Below are the code and all the weights of a small trained network. Each question names an input and a target symbol and asks about switching units off, where a switched-off unit gives its printed mean instead of its output.

import numpy as np


def w(rows, s, z=0):
    codes = np.array(rows[::2]) - 128.0
    scale = np.full(codes.shape[1], s)
    scale[-1] = z or s
    return codes * scale


def f(y):
    return np.maximum(y, 0)


def softmax(a):
    e = np.exp(a - a.max(-1, keepdims=True))
    return e / e.sum(-1, keepdims=True)


def log_softmax(a):
    a = a - a.max(-1, keepdims=True)
    return a - np.log(np.exp(a).sum(-1, keepdims=True))


def net(x, mask):
    ids = ['αβδεζηθμξστψω'.index(c) for c in x.split()]
    T = len(ids)
    res = E[ids] + P[:T]
    u = 0
    for l in range(2):
        r = res
        for j in range(2):
            rows = slice(2 * j, 2 * j + 2)
            q, k, v = (r @ M[l][rows].T for M in (Q, K, V))
            z = softmax(np.where(np.tri(T) > 0, q @ k.T / 2**0.5, -1e9)) @ v
            o = O[l][rows]
            res = res + np.where(mask[u + j], z, o[:, -1]) @ o[:, :-1]
        u += 2
        y = f(res @ A[l][:, :-1].T + A[l][:, -1])
        res = res + np.where(mask[u : u + 12], y, B[l][:, -1]) @ B[l][:, :-1]
        u += 12
    return log_softmax(res[-1] @ U[:, :-1].T + U[:, -1])


Q, K, V, O, A, B = {}, {}, {}, {}, {}, {}
E = w([
[121,101,63],'α',
[157,119,79],'β',
[148,108,82],'δ',
[202,102,128],'ε',
[83,139,98],'ζ',
[229,43,142],'η',
[68,153,153],'θ',
[133,169,153],'μ',
[110,184,128],'ξ',
[91,80,77],'σ',
[248,109,248],'τ',
[243,83,208],'ψ',
[71,162,151],'ω',
],0.015)
P = w([
[128,87,117],'0',
[110,91,100],'1',
[201,251,59],'2',
[101,89,178],'3',
[121,74,90],'4',
[191,241,64],'5',
[84,101,185],'6',
[121,71,92],'7',
[177,249,89],'8',
[78,101,186],'9',
],0.012)
Q[0] = w([
[250,144,53],'L0H1',
[134,166,81],'L0H1',
[46,133,220],'L0H2',
[140,140,86],'L0H2',
],0.013)
K[0] = w([
[222,30,110],'L0H1',
[43,2,190],'L0H1',
[51,117,154],'L0H2',
[123,135,93],'L0H2',
],0.0098)
V[0] = w([
[114,188,97],'L0H1',
[137,124,73],'L0H1',
[80,254,209],'L0H2',
[103,154,146],'L0H2',
],0.0083)
O[0] = w([
[175,201,157,57],'L0H1',
[124,80,40,156],'L0H1',
[189,2,100,2],'L0H2',
[200,183,55,65],'L0H2',
],0.0045,0.002)
A[0] = w([
[71,177,86,88],'L0N1',
[139,200,72,128],'L0N2',
[183,146,222,45],'L0N3',
[66,196,104,175],'L0N4',
[114,231,141,231],'L0N5',
[142,183,53,174],'L0N6',
[94,171,69,117],'L0N7',
[152,252,158,73],'L0N8',
[163,191,105,201],'L0N9',
[255,205,187,130],'L0N10',
[237,120,149,81],'L0N11',
[99,92,228,254],'L0N12',
],0.0088,0.0044)
B[0] = w([
[181,208,45,155],'L0N1',
[127,160,118,178],'L0N2',
[72,157,87,188],'L0N3',
[205,163,115,185],'L0N4',
[254,69,196,212],'L0N5',
[185,112,51,196],'L0N6',
[149,151,78,166],'L0N7',
[106,100,57,180],'L0N8',
[247,77,168,198],'L0N9',
[78,178,67,254],'L0N10',
[15,245,122,203],'L0N11',
[103,66,204,235],'L0N12',
],0.0055,0.0066)
Q[1] = w([
[3,98,68],'L1H1',
[36,155,76],'L1H1',
[94,99,77],'L1H2',
[14,228,21],'L1H2',
],0.0067)
K[1] = w([
[225,187,159],'L1H1',
[103,88,188],'L1H1',
[43,74,43],'L1H2',
[202,124,3],'L1H2',
],0.0073)
V[1] = w([
[108,248,158],'L1H1',
[107,105,108],'L1H1',
[107,62,123],'L1H2',
[213,78,151],'L1H2',
],0.013)
O[1] = w([
[97,254,254,86],'L1H1',
[32,106,189,113],'L1H1',
[89,128,113,45],'L1H2',
[145,121,138,254],'L1H2',
],0.0054,0.0034)
A[1] = w([
[123,213,128,134],'L1N1',
[119,4,147,70],'L1N2',
[109,123,62,219],'L1N3',
[189,28,121,150],'L1N4',
[133,90,64,142],'L1N5',
[198,134,156,26],'L1N6',
[52,159,55,104],'L1N7',
[150,178,34,143],'L1N8',
[173,142,94,2],'L1N9',
[173,141,71,12],'L1N10',
[148,106,118,181],'L1N11',
[134,73,179,194],'L1N12',
],0.012,0.0064)
B[1] = w([
[147,82,107,169],'L1N1',
[110,109,1,160],'L1N2',
[110,197,155,202],'L1N3',
[164,76,171,209],'L1N4',
[146,137,107,192],'L1N5',
[39,122,116,157],'L1N6',
[52,73,90,140],'L1N7',
[107,173,79,247],'L1N8',
[72,101,180,171],'L1N9',
[82,117,177,190],'L1N10',
[176,172,152,179],'L1N11',
[86,88,166,185],'L1N12',
],0.0097,0.011)
U = w([
[141,227,123,148],'α',
[254,202,148,144],'β',
[203,150,108,142],'δ',
[172,126,146,128],'ε',
[136,124,103,123],'ζ',
[143,49,92,3],'η',
[72,94,93,42],'θ',
[203,96,152,184],'μ',
[248,124,190,173],'ξ',
[66,105,93,137],'σ',
[95,145,196,190],'τ',
[86,142,183,168],'ψ',
[91,94,154,169],'ω',
],0.013,0.005)

Each question gives the input, a string of symbols that net reads in full, and the target symbol t.
The units are the heads (2 rows each of Q, K, V and O) and the neurons (one row each of A and B). Each row of codes is followed by its name. A weight is (code - 128) times the scale printed after its matrix; where a second scale follows, it is the last column's (O, A, B and U).
mask holds one flag per unit, layer by layer, with each layer's heads first. A switched-off unit (its flag False) gives its mean, the last column of its rows in O or B, instead of its output. The means were averaged over made-up inputs and are rounded, as every weight is.
A unit's drop is (log p(t) with every unit on - log p(t) with that unit switched off) / (log p(t) with every unit on - log p(t) with every unit switched off).
The circuit of an input: a set's keep is (log p(t) with only the set's units on - log p(t) with every unit switched off) / (log p(t) with every unit on - log p(t) with every unit switched off). Starting from the 12 units with the biggest drops (on a tie, the unit counted first), units are removed one at a time, each time the one whose removal leaves the highest keep (on an exact tie, the one counted first), for as long as the keep stays at least 0.8.
circuit, biggest first: the units of the circuit, biggest drop first
most important unit: the unit with the biggest drop
k most important neurons: the k neurons with the biggest drops, biggest first
top k neurons in layer l: the k neurons of layer l with the biggest drops, biggest first
which heads matter: for each layer, one digit per head in row order, 1 if its drop is at least 0.15 and else 0, layers parted by /
drop of u: that unit's drop, to one decimal
input ζ τ δ ε ψ ε μ τ η, target α: most important unit -> L0N11
input μ α ξ β θ ψ, target α: circuit, biggest first -> (L0N10, L0N11)
input μ τ τ ε, target τ: which heads matter -> 00 / 10
input δ τ τ μ τ μ ψ, target ψ: top 2 neurons in layer 0 -> (L0N12, L0N11)
input β δ ε μ τ α τ τ τ ψ, target ψ: 2 most important neurons -> (L0N11, L0N12)
input ψ μ η ω α ε, target α: circuit, biggest first -> (L1N8, L0N10)
input ζ τ η τ τ ξ τ θ ε, target α: circuit, biggest first -> (L0N10, L1N8)
input ζ μ α μ σ ζ σ ψ α, target β: circuit, biggest first -> (L0N9, L0N5)
input ξ τ ω ψ σ μ δ α ω, target β: top 2 neurons in layer 1 -> (L1N4, L1N11)
input σ η δ α ε σ μ ζ, target α: circuit, biggest first -> (L0H2, L1N3, L0N1, L1N12)
input θ τ μ ξ α α, target β: 3 most important neurons -> (L1N4, L0N9, L1N11)
input ζ ψ μ β θ σ τ α θ, target β: which heads matter -> 00 / 10
input δ β σ ω μ, target ξ: which heads matter -> 01 / 00
input β η α ξ β ξ θ ξ θ, target β: circuit, biggest first -> (L0N5)
input α θ τ δ μ, target ξ: top 2 neurons in layer 0 -> (L0N11, L0N10)
input β τ μ ω ζ, target α: top 3 neurons in layer 0 -> (L0N5, L0N12, L0N9)
input ω ξ σ ζ η, target η: top 2 neurons in layer 0 -> (L0N10, L0N11)
input ε α α β θ δ α η, target η: 3 most important neurons -> (L1N2, L0N10, L1N4)
input η ε ω β η δ ξ, target ξ: drop of L0H1 -> 0.1
input τ β ξ μ μ σ τ ξ σ, target β: drop of L0N10 -> 0.2
input α α η, target α: drop of L0N11 -> 0.2
input ψ μ θ ω ξ, target β: most important neuron -> (L0N12)
